Each row is followed by its class.
[ 374  -69   29 -422  169 -552  266  290  374  -56 -161 -154 -118 -357
 -128 -299  496   84   57  256  303 -163  -22  -47   86 -382  179  -45
  -98  -87 -183  -51 -357 -543  -35 -764  226  199   38] : Q745
[ -91  149   70  205  209  333 -318   18 -134   -1  224  -61  237  644
  -55  233 -362  185 -110 -255  -99  -48  -16  320  -52  181  237 -101
  -36   46  265  104   26  336 -112  168  103  177   48] : Q379
[-336 -169 -202   57 -296  340  331  -20  153   86  316 -271  149  155
 -116  537 -175  626 -104  271 -190  132   36  106  224  147 -197  188
  333  487   85 -312 -406 -194  -70  -84 -103  140   40] : Q741
[-350   86  536   43  323  321 -388  106  -66 -382  272 -443  199 -321
  236   55 -639  538 -326 -265  301 -127  154  -53 -245  295   41  -97
  235  206 -164  122   35  155  -50  359   27  -24  -28] : Q71
[-456   27   61  384  110  510 -450   27 -491 -183  125 -405 -271  396
  332  362 -626  437  -73  110 -321  616  276  192   62  699 -217   12
  250  108  150   78  -59  148  187  425   31  -23  291] : Q577
[ -95  189 -104 -230 -104   18 -115  139  -72   32  132  311 -147  136
  153  216 -293  109   39   16   88  -85 -138  267  117  -91 -270   95
  -83  -37  201  -24  379 -281 -297   87 -276  -49   14] : Q745
[ 322 -349 -235 -116  230  -56  518  -47  -34  171  -77  -13   -9  215
  -42  182   63    1  359   62  129  -95  -59 -164 -165 -121 -245  187
 -115  169   30 -141 -390 -252 -144 -114    4   80   52] : Q741
[ 427 -112 -208 -330 -287 -132  356   77  505  250  170  282   87  -13
  -46  170  349 -254    4 -216  -80 -393 -121 -276  -61   53  158  -75
 -443  103  224  288 -136 -455  169  -75  429  179  -31] : Q580
[ 246   27 -152 -356   33 -440  202  -67  262  -65   68 -172 -359   93
   27  246 -209  309  212  597   26   65 -129  193  229   96   54  112
 -366  -49   77  -97 -321 -791 -189 -367   84   43   68] : Q577
[ 254  -77 -279 -222   18 -221  658    7   72   85 -109 -115   77  258
  109   65  120  277   34  255   -7   40 -116  -93   94 -203  -93  374
 -216  333  -91 -325  -52 -380 -103 -399  -81  237  -43] : Q580
[-591  498  305  -52  197 -185  -99  120 -321  -73  150 -175   32  162
  -36   14 -281  -78  181  166  172  109 -240 -240  -61  516  423    6
  129   52  -13 -400  311  130   78  251  104 -321 -215] : Q741
[-299  310  -53 -250 -180  209 -101  494  185  247  263  279  160  215
 -240  251  318  141  192 -428 -208  -78  -76  114  -29  143  307   16
  260   44  444  -76   92  213   -7  155  158  111 -160] : Q838
[  31  -37 -108 -132  264  -53  239   30   97 -202  223 -342  620  243
  603  249 -100  329   -8 -687   34   34  339  -58 -376 -292 -184   34
 -255  397  270 -105 -269 -182  -50 -331  109   51  -15] : Q580
[ 194   56  361 -257  415  -54  204 -241   -6  139  204 -357  459  -80
 -151  111 -464  268  137 -343  -69   98 -479  -16 -246  152  355  161
 -284  533  173 -244   57  -34   21 -155  280  394 -205] : Q885
[-407 -239 -173  -74  -82  142    3  -31  210  156  302  104  -72   89
  114  358 -264  -27   35 -788   23   53 -197   44 -200   94 -328  -84
  -96  372  354  249 -140 -382   96 -221  242    2 -161] : Q745
[-199  -41 -217 -165  -62  241  -17  156  -11  131  366  -74  130  294
 -101  112 -151  352  -84   75 -128  -37  284   85  303   97  -58   60
 -144  102  155  192 -101 -336  112   82  175  178  -46] : Q580
[ 286 -413  135  -91  -24    8  232 -127 -303  236  116  -35  229 -272
 -126   15 -260 -126  212 -255 -311  445  106 -243  -77  132  -19   78
  -99  404 -213  190  142  -85  287 -262  136   82 -314] : Q889
[ 300 -237 -290  139 -189   92  346   47  557  255   -8   94  -32 -368
 -166  -89  227   70  232  131 -209 -169  -51    8  126   40  192  289
  -47  160  -63 -200  326   20  102 -173  301  250   70] : Q577
[ 435  -56 -352  -55  -44  406  190  -89 -236   41   10  -42   99  231
  144 -178 -124  248   52  313  -59  286  -36  134  123 -182  311   79
  -27  130   12 -293 -467   79  131 -100 -203  395  -58] : Q379
[ 159 -232  -52  -82   20  156  427  158  290  122  155 -158 -174 -247
  148   89 -117  -35 -146  -56 -266 -124   96  120  209  -29 -463   91
 -264  350 -111  178  -15 -265  143  -28  141  389   45] : Q745
[ -25 -386   53 -149 -283  150  -23 -266  235  -85   61   48  139   92
 -431  122   34  157  116  -86  -68  -94 -479   45  129 -122 -118 -106
  168  353   58  100 -361  143 -262   85  -65 -134 -190] : Q889
[ -81  -63 -266   14  224   65   -3   70 -176  213  128 -189   99  391
   32   60    1   22  331  305 -263  103 -157  172  193  192   42  119
  -38   59  301 -592   89 -189 -181 -113  116   -6   95] : Q745
[ 360  357  167  -21 -531  -55  -76  -47   33  228  322  238  294  299
  -48  187   44  324  138  128  -37  -53   42  344  137 -109  714   65
 -297 -257  396 -638   11 -521 -363 -167 -120    0   60] : Q838
[  72  236  716 -306  558 -433   -8   12   34 -270  337 -226  428 -201
   87   96    8  265  116 -338  257  306  389   41 -486 -115  407 -200
  -28  278 -285  -26 -158 -514  254 -482  196  -69 -150] : Q577
[ 174 -545 -180  319 -238  348  211 -165  -24    4 -139  203  303  -92
  366  337 -571  161  346   66  -95  349 -280  287  345 -266  208   77
  182  110   25 -585   43   -3  -13 -334  -59   36 -448] : Q745
[-570  541  302  -11  331 -196   66  146 -150  -91  191 -144  -85  139
  197  187 -193  263 -217  -56   92  159  133 -252 -366  213  126  295
  186  -89  158   49   35  146   21  317   -4 -201  136] : Q741
[ 216 -170   44   70 -224  -49  122  -46  405 -410   32 -113  172 -190
  556   32 -311  235   20  -33   81  253 -134  143   15  -28  162 -168
   23  220 -258  156 -136   -4 -104 -219  -35   59  -64] : Q838
[-262   24  128  167  502  106 -130  248 -188  174 -226  -78   16  603
  141  372 -201  -36   30 -294 -425  284   53  161  -36  115 -300  150
    5   66  355  310 -183  224  370  140  277  125   57] : Q741
[ 180  -77 -429 -252  100  -52  130  394  130   79 -324   29 -262  157
  141  298  185  -90   54  -16 -139  -87 -247   29  -93  298  253 -129
   91 -111  -80 -185 -377  355  241 -351  217  304 -197] : Q745
[-244 -186 -105  -99    4 -189  107 -127 -167 -188 -126 -289  -21   90
 -100  182  163  438   89  342  133  407 -210 -115  104  209  115  -24
  417  173 -191 -135 -487  149  271 -143    5  -18 -123] : Q379
[-192  547  -43 -160  125  120   44  370  -14  215  304   -9   59  317
  381 -109  223  276   98  146 -136  172   49  145   42  293  230  359
  -95  334   38 -584  -89 -244  285 -353  234   49  202] : Q577
[ -56   74 -189  -76  401  -55   96   35 -342 -218  313 -603 -385  253
   95  -69 -508   67 -228  -54   98  -57 -273  140  -73  118  257 -218
  -91  -14  198 -247 -404  400   48  171 -177  420  -81] : Q741
[-110 -231  364 -241  -93 -242   35 -155  294  -46  230 -127  469 -441
 -263  -21  370  489  -10 -258  -44 -394   -9 -151   20 -166   51  136
 -169  373  -20 -239 -117 -219  -41 -437  378 -324 -167] : Q71
[ -76  224  173   58  179 -141 -198  -15  213  140  -34  -70 -347  176
 -104   32 -439   -2  231   85 -307  124  -54  323  186  290   97  272
 -173  -67  543  473 -105  165  -21   36  219  175  180] : Q71
[  28  236   76  -47   47  -77 -176  254 -155 -264  -77   90 -502  290
  171  274  -46  194 -368 -425   96  158   57  136 -245   60  -61 -197
   34  -18  139  553  151  145  154   71  -41  311  243] : Q577
[ 350  -57 -226   40 -403   23   15   85   47   -7  124 -113 -137  -78
  177  -52 -363  117  235  773 -262  263 -276  167  359  348  374   69
    3 -144  -71 -300   24  -24 -154  196  -14 -109  149] : Q889
[ 110 -368 -269 -156    1  -86  338  145    5  -76   58 -343  473   56
  140   87   86  396   63  -22  -71  179 -167   87  231 -419 -246  -16
   21  591   12 -392  -57 -357    5 -583   37  192  -91] : Q741
[ 127  -81 -129 -126    0  323  144 -157  -11   24  182 -191  352  258
   26  224  -43  496 -157 -256 -209  379  379  256  -46 -244 -154   36
 -156  286  -27  -30  210 -555  -59   18 -139  445   16] : Q580
[ -71   56   11   75  -14   22 -267  166 -181   52  116 -250  313   65
  -92 -115 -133  403   96   84   96 -101 -194  265   56   48  127   14
   18  354  -78 -487  -81   71  185 -409  175  -62  186] : Q741
[-242   62 -161    7  265 -120   83   75   10  -23  -54 -139   22  205
  207 -173  218  283  126  874 -160  124  267  188  340  182  146  263
  171  -84 -375 -384 -354  125  180 -148   26 -208   47] : Q71
[  39  -69 -383  136 -372  435   -7   40  -24   16  212 -114  156  -50
   42  -98   20  223   37  278   79  183  -19  487  297  -99  260 -260
  191  -14 -369 -565 -449   42  244  -57   92   51   66] : Q379
[-214   31  -89   -8  180  160  122  295 -375  290   57  -90  153  -91
   72  229 -228 -139  333 -115   36  268 -120 -333  -89  411  323   51
  223   21  202 -401  159  -53   76 -264  504   19 -121] : Q745
[  68 -132  -79 -259 -320  178  164  -97 -179  132  174  208  412 -218
  -83  241 -181  294  196   69 -415  173 -196 -154  112   81 -152  164
  -91  495   60  203  124   35   19 -159  287 -133  -30] : Q838
[  -8   -7 -587  110  -18  346  276  213   -4  162  170 -218  650  373
  367  176  -33  195   89 -185 -191  443  304   69 -308    2  223   -3
  210  293 -107 -651  -44  -82   62 -228  -68   69 -174] : Q379
[ -83  128   67 -139  169  -20  380   84  168   74   65  -26 -480  -80
   76 -149 -133  249   90   22  303   84  357  155   92  160  -79  304
 -346  169 -641  364   25 -268  326 -155  224  386   26] : Q889
[ 487 -226   80 -318   91  -88  211  237 -246  137   67 -326  743 -256
  132 -137 -542  167  407  125   73  400 -367 -216  -40  127   53   21
   -3  795 -132 -210  -48 -397  138 -530  181  101 -151] : Q885
[-172  236 -324 -124    4   45 -193  287  -95 -204   50 -526  -21   21
  -77 -150 -324  317  -47   93   30  289 -275  283  -61  195  671 -377
   33  -18  -80 -663  133  -97   61 -166  153  124 -216] : Q885
[  93  298  397 -329   72 -300  163  173   58   27  343  -90  385 -208
  -47  391  -14  211  -15 -153  323  -14  145 -367 -238  146  498  -49
  -82  110  163 -102   97 -763  -96 -503  343   33 -148] : Q379
[ 106 -104  -24  -80  -85 -206 -132  177 -154   89  142 -137  578  195
 -134   83  -76   77   87  222   -9   23 -168  -77  170  177  221  -86
  248   56   14 -215  158   40 -160 -136   18  -99  -63] : Q580
[  19 -269   37 -144   45  270 -380  -98 -197   73  131 -245  362   76
 -225   68 -217  267  -83  100 -246   25  -73  193  162  258  -86 -194
 -114   88 -198 -145 -168 -157   14   34  173  -54 -106] : Q885
[ 170 -137 -128 -261   28 -598  195  -43   23  281  -33    5    5   15
  100  142   26  -88  434   69   10   31 -221   35  139    0 -337  224
 -172   44  351   92 -193 -209   37  -62   91  -82  161] : Q71
[-383 -288   84  -75  196 -387  161  -93  239 -179  -36 -136 -184 -140
  -53  146 -541  178  294 -183  330 -147 -339  -49  -80   46 -490  135
   25  290  -91  618 -386  322  192  247  123 -241 -101] : Q741
[ -18 -553  -96   53 -160   71  261   75  270 -137  -10 -235  -68 -105
   65  306 -138  751  -66  131   36  188  -99  207  178  -94  151   99
  116    5 -208 -574 -454 -596  -83 -425   59  -31 -325] : Q885
[ 223  -41 -361  -34 -377   81  286  288   15   46   20  105   61  190
   99  122  216  248   99  152  -44   57   49  -46  142  103  553  -25
  -88 -279 -154 -267 -347   59   48 -191  466  -84  -55] : Q379
[  98  203 -185   65 -491  460 -274  488    8  171 -112  425  237   38
  185   76  -91   13  164  280 -555  346  -26  219  257  244  273   94
  232  187  213 -367  371   27  140 -295  -16 -108 -115] : Q885
[ -53 -108 -181   94  -22 -106  117 -158  341   73   83   61  -19  237
  295  334  -75 -125  571 -148 -175  238 -241  322  -21  132  193   30
    6   46  442 -380 -177   -7   38   32   10  -30 -105] : Q745
[ 131 -515    5 -240  203 -801  335 -118  -23 -319  -20 -600 -516 -417
  -29  -50  -96  299  188  -55  156  286 -220  -63  -20  109 -108  -43
   -5  170  -87  298 -439   18   94 -456  163  114   12] : Q71
[-124  223 -751 -201 -394   57  329   21   87  160  359 -161 -226  161
  358  124 -289   44 -279 -122  -61   44 -144  234 -212  426  -37  -86
 -170  132 -349 -199 -223  187  -23   56  -21   90  144] : Q71
[ -89  204  176   99 -204    3  155   37  -68  100  129  236   83  151
 -268  251   68   73   11  210   75   84   26  225  207  -93  180   82
  363  117  188 -397  174  -70 -279 -357 -310   69  -28] : Q885
[-179 -447 -899   23 -121  332  232  -88  434  175  -48  -89 -491   28
   89 -194 -166  184  -36   95 -279  -48 -307  336  213  101 -439  249
 -240  196 -333  -20 -234  -23   -3 -328   64  241  -83] : Q838
[  59  -28 -246   66    5  397  385  221  291  258  -44 -114  173 -235
   79  103  208  -95 -115 -110 -193   56  126 -290  -55  -66  489   41
   62   19  129 -391  -59 -161  317 -152  429  392 -222] : Q889
[ 148 -132  205   31 -152 -249   -3   14  136   -9  203 -115  155  167
  -69  336  -40  284   64 -160  -16  146 -274   95   -5   17  333   -6
  161   64  419 -280  -20 -243 -251 -202 -117  107  -33] : Q741
[  -1 -344 -289  217  -32  205  -21 -623  487    0   99 -311  146  285
 -247 -181  -99  269  227 -100 -251   52 -113  473  125  -73  -45   94
 -257  163  -11   81 -503  309 -179   21  139  104   91] : Q379
[-391  273  163  -43  117  188 -171   74   -1   -5   66   20  -55  -74
 -184 -208  -37  -78 -201 -621  129   -7  277   51  -65 -274 -114 -166
 -168   82  125  545  220  -92  159  -47  215  262  -75] : Q838
[-296 -166 -127  -20    6  135   51 -183  -74  -46  153 -437  -69   11
  -19  557 -467  772  -12  376  181  106 -100 -108   35  516   44  207
  224  227  115 -209 -458 -268   83  -77  107  147   89] : Q580
[ 734 -305 -193 -352   -2  -44   38  493 -162  139 -253  291 -591 -265
   98    1 -108 -355  304  201 -254   51  171  110  177   47 -323  -40
 -291 -462 -266  277 -181 -299  158   15   99   -8  -94] : Q577
[-229  329  347 -124  353 -128  -33 -296 -368 -111  304 -295  271  162
  -89   37   29   41 -155   89  -76  -22  243 -133  -23  -88   51  -26
 -146  205  276   25 -241  103    5 -115  118  -70  157] : Q889
[ 508 -140 -114  -33 -134 -136  436  208  230  329  -51  121  149  157
  139  -35   -8  -65  130   76 -223  -11  -83  -40   50 -193  205  285
 -320   -7   63 -256 -187 -340   35 -199   60   80 -126] : Q741
[ -49   58 -245 -111 -148  -26   29  309    2  133   43  203 -325   79
   70  403  238 -323  -38  -90 -174  216 -168 -138  -47  403  240 -270
  239 -242  299  143   56 -100   76  -61  204  184  -28] : Q838
[ 117  -22  189 -255  126  -70  252   75  -60   28  304   60  108   23
  104   82   52  166  233  161 -256  168 -136 -133  -33  220  328  217
    2  145  125 -227 -174 -166 -197 -151  228 -220  -57] : Q71
[ 100  129  315 -173  176 -132  -68 -112 -281   46 -142  -92  145 -457
 -378  233 -323  206  306  332 -228  321 -276  -97 -147  -95  313  169
   79  169  388 -472  360 -544 -141 -468   -9 -109 -206] : Q838
[-243  208 -152  146 -145  144 -284  376 -231  225  331  102  151  173
   47 -166  -84 -190  -50 -230  -55  300   68  357   40  283  528 -319
  191  -44 -212 -249  337   87  268 -274  279  -19  -64] : Q71
[  26 -174 -364  -16 -242  385  121  -85  146  372  195 -375  642  231
 -154 -121   72  298  -69   -9 -429   78  -34  357  237 -235  -14  -13
 -191  479  -48 -664 -148 -263  176  -49   47  288  -80] : Q745
[  93  618  456 -160  378 -270   16  209 -148 -162   56   69  213   32
  151 -115  123 -213 -253   68   73 -174  162 -260 -429  -85  442   -8
  -79   40  154 -390  177 -167 -162 -421 -155 -219  -83] : Q885
[ 599 -280  -44    6  149   81  172  288   54 -173 -115   34 -393 -310
  293  266 -345   96  168  340 -181  133   -2  160  145  149   45  147
  125 -366  -89  116   10  168 -194   69  -53  220    1] : Q379
